Here is a tiny trained network, its code and every weight. The questions are about switching its units off for an input and a target symbol, where a switched-off unit gives its printed mean instead of its output.

import numpy as np


def w(rows, s, z=0):
    codes = np.array(rows[::2]) - 128.0
    scale = np.full(codes.shape[1], s)
    scale[-1] = z or s
    return codes * scale


def norm(h):
    return h / np.sqrt((h * h).mean(-1, keepdims=True) + 1e-5)


def f(y):
    return np.maximum(y, 0)


def softmax(a):
    e = np.exp(a - a.max(-1, keepdims=True))
    return e / e.sum(-1, keepdims=True)


def log_softmax(a):
    a = a - a.max(-1, keepdims=True)
    return a - np.log(np.exp(a).sum(-1, keepdims=True))


def net(x, mask):
    ids = ['ΣΨΩδεθ'.index(c) for c in x.split()]
    T = len(ids)
    res = E[ids] + P[:T]
    u = 0
    for l in range(3):
        r = norm(res)
        for j in range(2):
            rows = slice(2 * j, 2 * j + 2)
            q, k, v = (r @ M[l][rows].T for M in (Q, K, V))
            z = softmax(np.where(np.tri(T) > 0, q @ k.T / 2**0.5, -1e9)) @ v
            o = O[l][rows]
            res = res + np.where(mask[u + j], z, o[:, -1]) @ o[:, :-1]
        u += 2
        y = f(norm(res) @ A[l][:, :-1].T + A[l][:, -1])
        res = res + np.where(mask[u : u + 4], y, B[l][:, -1]) @ B[l][:, :-1]
        u += 4
    return log_softmax(norm(res)[-1] @ U[:, :-1].T + U[:, -1])


Q, K, V, O, A, B = {}, {}, {}, {}, {}, {}
E = w([
[151,79,163,80,123,111,251],'Σ',
[132,100,153,172,225,151,104],'Ψ',
[99,93,93,69,92,129,49],'Ω',
[132,190,160,121,93,194,169],'δ',
[208,136,177,125,89,90,106],'ε',
[115,138,157,120,155,73,134],'θ',
],0.018)
P = w([
[44,63,86,147,117,70,173],'0',
[162,254,109,147,133,91,103],'1',
[176,207,136,141,157,107,96],'2',
[168,170,158,140,161,119,110],'3',
[168,148,167,126,153,133,97],'4',
[183,99,157,128,154,143,112],'5',
[168,113,162,147,168,153,108],'6',
[198,80,168,150,178,199,140],'7',
],0.0065)
Q[0] = w([
[86,53,68,172,130,128,90],'L0H1',
[72,97,65,89,94,152,157],'L0H1',
[163,230,97,242,134,219,153],'L0H2',
[136,253,111,91,1,145,184],'L0H2',
],0.0081)
K[0] = w([
[166,168,179,190,121,158,214],'L0H1',
[201,129,96,210,191,131,161],'L0H1',
[131,219,55,20,106,215,24],'L0H2',
[241,254,134,119,200,190,139],'L0H2',
],0.0076)
V[0] = w([
[190,38,202,117,124,35,60],'L0H1',
[89,2,109,59,77,172,81],'L0H1',
[130,95,151,241,168,150,200],'L0H2',
[2,128,58,28,159,190,144],'L0H2',
],0.0049)
O[0] = w([
[215,54,93,174,152,87,160,252],'L0H1',
[127,29,150,54,172,174,80,83],'L0H1',
[107,254,116,102,165,170,99,185],'L0H2',
[74,81,217,156,120,88,74,39],'L0H2',
],0.0061,0.0035)
A[0] = w([
[217,78,241,183,147,112,103,143],'L0N1',
[115,201,139,140,90,164,185,90],'L0N2',
[154,121,1,135,132,188,106,1],'L0N3',
[101,106,59,98,63,144,54,117],'L0N4',
],0.006,0.0034)
B[0] = w([
[177,251,104,48,132,127,95,253],'L0N1',
[168,118,175,157,63,160,105,164],'L0N2',
[140,195,94,3,128,151,190,138],'L0N3',
[239,173,3,81,185,154,82,150],'L0N4',
],0.0067,0.0063)
Q[1] = w([
[49,49,131,245,213,149,105],'L1H1',
[135,123,180,87,20,46,199],'L1H1',
[232,128,197,55,159,139,164],'L1H2',
[1,71,195,92,94,164,140],'L1H2',
],0.0085)
K[1] = w([
[127,154,167,61,20,101,113],'L1H1',
[186,136,94,99,166,204,95],'L1H1',
[12,116,120,70,89,109,139],'L1H2',
[160,235,109,179,197,201,191],'L1H2',
],0.011)
V[1] = w([
[73,126,187,106,232,131,91],'L1H1',
[100,141,228,36,44,66,75],'L1H1',
[103,255,144,87,102,199,175],'L1H2',
[78,173,140,143,219,77,141],'L1H2',
],0.0065)
O[1] = w([
[112,32,120,247,222,148,121,245],'L1H1',
[108,149,23,176,3,135,138,2],'L1H1',
[233,70,32,187,83,27,115,133],'L1H2',
[94,226,68,67,168,93,126,195],'L1H2',
],0.0063,0.0045)
A[1] = w([
[185,97,145,75,187,155,75,2],'L1N1',
[161,204,143,205,120,34,191,93],'L1N2',
[128,166,116,99,193,2,93,232],'L1N3',
[181,70,150,71,127,44,65,119],'L1N4',
],0.0061,0.003)
B[1] = w([
[198,254,179,157,89,139,183,189],'L1N1',
[11,28,144,203,22,136,164,187],'L1N2',
[137,174,20,238,165,211,210,253],'L1N3',
[219,145,41,166,145,214,154,179],'L1N4',
],0.0055,0.0072)
Q[2] = w([
[84,85,199,75,36,108,191],'L2H1',
[182,160,135,160,92,234,251],'L2H1',
[83,134,152,104,151,91,149],'L2H2',
[167,170,105,149,177,183,140],'L2H2',
],0.011)
K[2] = w([
[2,120,152,124,89,120,162],'L2H1',
[134,135,72,183,198,159,49],'L2H1',
[167,154,156,170,132,140,102],'L2H2',
[94,87,181,97,176,153,167],'L2H2',
],0.0098)
V[2] = w([
[146,115,55,74,57,160,166],'L2H1',
[202,79,249,114,150,112,254],'L2H1',
[151,81,249,164,178,167,103],'L2H2',
[112,4,187,75,140,15,222],'L2H2',
],0.0065)
O[2] = w([
[161,106,127,74,134,82,107,6],'L2H1',
[150,254,178,169,99,27,108,100],'L2H1',
[111,72,201,201,41,129,153,249],'L2H2',
[86,105,53,101,100,137,234,83],'L2H2',
],0.0084,0.0021)
A[2] = w([
[143,107,118,1,56,196,91,121],'L2N1',
[78,65,131,200,168,121,69,85],'L2N2',
[118,124,62,150,116,141,130,97],'L2N3',
[142,226,117,99,43,100,107,3],'L2N4',
],0.0086,0.004)
B[2] = w([
[101,164,192,75,115,126,120,235],'L2N1',
[174,109,115,112,135,167,57,250],'L2N2',
[131,80,143,124,146,164,152,217],'L2N3',
[81,7,127,154,106,142,83,218],'L2N4',
],0.011,0.0022)
U = w([
[75,114,98,108,115,105,253,8],'Σ',
[117,143,134,52,224,173,101,196],'Ψ',
[172,44,43,84,90,103,55,91],'Ω',
[67,125,198,125,30,177,101,119],'δ',
[188,194,148,83,91,38,153,147],'ε',
[136,124,146,244,187,129,152,164],'θ',
],0.0064,0.0016)

Each question gives the input, a string of symbols that net reads in full, and the target symbol t.
The units are the heads (2 rows each of Q, K, V and O) and the neurons (one row each of A and B). Each row of codes is followed by its name. A weight is (code - 128) times the scale printed after its matrix; where a second scale follows, it is the last column's (O, A, B and U).
mask holds one flag per unit, layer by layer, with each layer's heads first. A switched-off unit (its flag False) gives its mean, the last column of its rows in O or B, instead of its output. The means were averaged over made-up inputs and are rounded, as every weight is.
A unit's drop is (log p(t) with every unit on - log p(t) with that unit switched off) / (log p(t) with every unit on - log p(t) with every unit switched off).
The circuit of an input: a set's keep is (log p(t) with only the set's units on - log p(t) with every unit switched off) / (log p(t) with every unit on - log p(t) with every unit switched off). Starting from the 12 units with the biggest drops (on a tie, the unit counted first), units are removed one at a time, each time the one whose removal leaves the highest keep (on an exact tie, the one counted first), for as long as the keep stays at least 0.8.
units of the circuit, in order: the units of the circuit, biggest drop first
most important unit: the unit with the biggest drop
top k neurons: the k neurons with the biggest drops, biggest first
k most important neurons of layer l: the k neurons of layer l with the biggest drops, biggest first
heads that matter: for each layer, one digit per head in row order, 1 if its drop is at least 0.15 and else 0, layers parted by /
drop when u is switched off: that unit's drop, to one decimal
input Σ θ θ δ Ψ ε θ, target Σ: units of the circuit, in order -> L1N3; L2H2; L0N1
input δ δ Ψ Σ Ψ θ Ψ Ψ, target Ω: most important unit -> L1H2
input ε Ω Σ δ ε ε Σ θ, target ε: units of the circuit, in order -> L2H1; L1H1
input ε ε Σ Σ ε θ Σ, target ε: units of the circuit, in order -> L1H1; L2H1; L0H1
input ε ε δ Ω Ψ Ψ ε Ψ, target ε: units of the circuit, in order -> L1H1; L2H1; L0N1; L0H2
input ε Σ ε δ Σ, target ε: heads that matter -> 00 / 10 / 10
input θ δ δ, target δ: 2 most important neurons of layer 1 -> L1N3; L1N4
input δ Ω Ψ Ω ε Σ, target Ω: units of the circuit, in order -> L1H2; L0H1; L0N4
input Ω δ θ, target δ: units of the circuit, in order -> L1H2; L0H2; L2H2
input θ Ψ Ψ Ψ Ω Σ, target Ψ: heads that matter -> 00 / 01 / 00
input Ω δ Ψ δ ε ε Ω, target δ: top 3 neurons -> L1N3; L1N4; L0N1
input δ δ Ω θ, target Ω: units of the circuit, in order -> L1H2; L0H1
input δ ε δ θ Σ ε, target Ω: heads that matter -> 00 / 10 / 00
input Σ Ψ Ψ Σ Σ Ω Ψ, target Σ: 2 most important neurons of layer 0 -> L0N1; L0N4
input Ψ ε δ ε Ω, target θ: most important unit -> L1H1
input ε ε ε δ Ψ ε Ω θ, target ε: units of the circuit, in order -> L0H2; L2H1; L0N3; L1H1
input Ω Ω δ, target δ: heads that matter -> 01 / 01 / 00
input δ Σ θ ε Ψ Ψ Ψ, target Ω: heads that matter -> 10 / 11 / 10
input Ω Ψ ε Ψ Σ ε Ψ, target δ: heads that matter -> 01 / 11 / 01
input δ ε δ ε δ ε, target Ω: heads that matter -> 00 / 11 / 00
input Σ δ θ, target Σ: most important unit -> L1N3
input Ω Ψ ε Ψ Ω Ψ Ω, target δ: top 2 neurons -> L1N3; L2N1
input Σ Ψ ε δ, target Σ: 2 most important neurons of layer 1 -> L1N3; L1N1
input Σ Ψ θ Ψ δ, target Σ: 2 most important neurons of layer 1 -> L1N1; L1N3
input ε Ψ Σ Ψ, target ε: drop when L0H2 is switched off -> 0.4
input Ω Ψ ε Ψ, target δ: drop when L1H2 is switched off -> 0.9
input δ ε Ψ Ω Σ, target Ω: drop when L1H2 is switched off -> 0.5
input θ Ψ δ Ψ Ω θ, target Ψ: drop when L2H1 is switched off -> 0.2
input δ ε Ω Σ δ, target Ω: most important neuron of layer 0 -> L0N4
